Below is a small trained network, with its code and all its weights. Each question gives an input and a class and asks what happens when units are switched off, that is, made to give their printed mean instead of their output.

import numpy as np


def w(rows, s, z=0):
    codes = np.array(rows[::2]) - 128.0
    scale = np.full(codes.shape[1], s)
    scale[-1] = z or s
    return codes * scale


def f(y):
    return y / 2 * (1 + np.tanh(0.7978845608 * (y + 0.044715 * y**3)))


def log_softmax(a):
    a = a - a.max(-1, keepdims=True)
    return a - np.log(np.exp(a).sum(-1, keepdims=True))


def net(x, mask):
    res = np.array(x, float).reshape(1, 8) / 4 @ E
    y = f(res @ A[0][:, :-1].T + A[0][:, -1])
    res = res + np.where(mask, y, B[0][:, -1]) @ B[0][:, :-1]
    return log_softmax(res[-1] @ U[:, :-1].T + U[:, -1])


A, B = {}, {}
E = w([
[50,207,204,144,163,150],'x0',
[216,130,156,242,79,125],'x1',
[138,137,107,78,238,13],'x2',
[91,72,132,241,227,109],'x3',
[169,47,173,25,215,248],'x4',
[161,41,139,190,101,71],'x5',
[181,178,240,90,132,130],'x6',
[202,159,2,134,139,139],'x7',
],0.0076)
A[0] = w([
[132,130,144,74,92,149,104],'n0',
[198,144,109,166,60,48,144],'n1',
[112,146,140,20,125,112,222],'n2',
[144,215,155,99,59,196,103],'n3',
[42,125,148,131,133,7,180],'n4',
[129,75,125,174,92,132,161],'n5',
[100,123,215,144,128,132,100],'n6',
[135,64,135,148,191,82,5],'n7',
[141,191,165,191,223,130,162],'n8',
[96,145,155,42,141,134,76],'n9',
[80,36,158,179,89,193,129],'n10',
[97,163,156,177,189,97,134],'n11',
[195,135,101,93,167,134,254],'n12',
[138,111,133,202,141,98,131],'n13',
[80,101,137,95,148,162,39],'n14',
[120,161,113,68,120,124,187],'n15',
[196,151,106,162,62,59,165],'n16',
[185,158,121,175,31,63,107],'n17',
[139,174,166,73,149,129,246],'n18',
[131,118,135,120,93,207,172],'n19',
[128,152,99,94,151,53,169],'n20',
[178,127,124,158,106,80,85],'n21',
[140,165,149,159,120,149,132],'n22',
[110,106,157,83,199,183,121],'n23',
[143,133,18,126,160,97,204],'n24',
[179,77,92,165,204,101,156],'n25',
[76,102,116,188,109,116,121],'n26',
[93,147,191,164,203,101,77],'n27',
[233,80,144,126,196,145,44],'n28',
],0.012,0.0042)
B[0] = w([
[139,166,126,125,145,114,160],'n0',
[150,139,126,197,117,83,238],'n1',
[144,129,113,146,173,79,217],'n2',
[56,198,109,85,123,175,206],'n3',
[88,170,113,114,247,120,246],'n4',
[169,139,156,161,108,126,182],'n5',
[82,118,93,135,147,141,175],'n6',
[107,176,161,126,77,167,183],'n7',
[96,63,81,97,108,145,207],'n8',
[173,114,121,188,128,86,192],'n9',
[141,68,156,215,123,155,195],'n10',
[84,111,66,109,150,143,196],'n11',
[119,95,143,119,156,105,209],'n12',
[138,116,98,123,126,90,192],'n13',
[151,139,130,159,132,129,164],'n14',
[128,144,81,158,141,90,178],'n15',
[156,156,112,188,107,82,234],'n16',
[173,155,156,166,88,130,239],'n17',
[115,104,111,128,126,86,207],'n18',
[113,147,122,155,160,144,176],'n19',
[125,107,96,147,141,131,197],'n20',
[135,139,127,150,127,105,177],'n21',
[111,116,102,134,116,152,152],'n22',
[169,120,171,131,131,79,219],'n23',
[91,105,68,143,218,146,237],'n24',
[115,133,143,89,163,160,232],'n25',
[170,152,159,154,158,112,188],'n26',
[103,80,80,130,143,146,198],'n27',
[162,119,204,61,143,141,199],'n28',
],0.012)
U = w([
[54,128,94,136,172,163,226],'0',
[135,197,151,115,158,93,153],'1',
[163,95,193,49,138,133,5],'2',
[128,172,131,151,3,139,4],'3',
[181,109,145,207,130,93,212],'4',
[134,150,215,159,92,209,33],'5',
],0.013,0.0038)

Each question gives the input, the list of numbers given to net, and the class t.
The units are the neurons (one row each of A and B). Each row of codes is followed by its name. A weight is (code - 128) times the scale printed after its matrix; where a second scale follows, it is the last column's (A, B and U).
mask holds one flag per neuron, in row order. A switched-off neuron (its flag False) gives its mean, the last column of its row in B, instead of its output. The means were averaged over made-up inputs and are rounded, as every weight is.
A unit's drop is (log p(t) with every unit on - log p(t) with that unit switched off) / (log p(t) with every unit on - log p(t) with every unit switched off).
The circuit of an input: a set's keep is (log p(t) with only the set's units on - log p(t) with every unit switched off) / (log p(t) with every unit on - log p(t) with every unit switched off). Starting from the 12 units with the biggest drops (on a tie, the unit counted first), units are removed one at a time, each time the one whose removal leaves the highest keep (on an exact tie, the one counted first), for as long as the keep stays at least 0.8.
circuit, biggest first: the units of the circuit, biggest drop first
k most important neurons: the k neurons with the biggest drops, biggest first
drop when u is switched off: that unit's drop, to one decimal
input [7,-3,-8,8,7,-8,-8,-6], class 4: circuit, biggest first : (n23)
input [6,-1,3,-4,6,-8,1,1], class 1: 3 most important neurons : (n3 n10 n1)
input [-4,-6,-2,-2,-8,-3,0,-1], class 1: circuit, biggest first : (n10 n8)
input [-1,-2,6,-6,6,-5,-3,6], class 4: 4 most important neurons : (n9 n4 n23 n2)
input [-3,0,7,8,3,8,3,-1], class 2: circuit, biggest first : (n28 n25)
input [0,-5,5,-3,-5,3,-1,7], class 0: 2 most important neurons : (n24 n4)
input [5,1,-6,-5,3,5,6,0], class 0: 3 most important neurons : (n3 n6 n17)
input [6,-4,8,3,7,2,3,7], class 2: 2 most important neurons : (n28 n23)
input [1,4,-2,-3,-4,-8,-3,-4], class 3: 2 most important neurons : (n24 n4)
input [8,7,1,6,7,-3,7,1], class 0: 2 most important neurons : (n6 n27)
input [-1,-2,-7,0,-8,-7,-6,6], class 3: 3 most important neurons : (n4 n3 n17)
input [4,7,8,-4,-6,0,4,-7], class 0: 2 most important neurons : (n4 n11)
input [-1,5,-6,8,-1,-6,6,6], class 5: 2 most important neurons : (n24 n4)
input [-4,-8,7,-3,5,-1,-1,-7], class 4: circuit, biggest first : (n9)
input [-3,6,0,-8,-5,-6,5,-5], class 3: drop when n3 is switched off : 0.2
input [4,-3,1,-4,8,4,-4,-8], class 4: drop when n1 is switched off : 0.0
input [0,-3,4,-4,8,3,2,-2], class 4: drop when n10 is switched off : -0.2
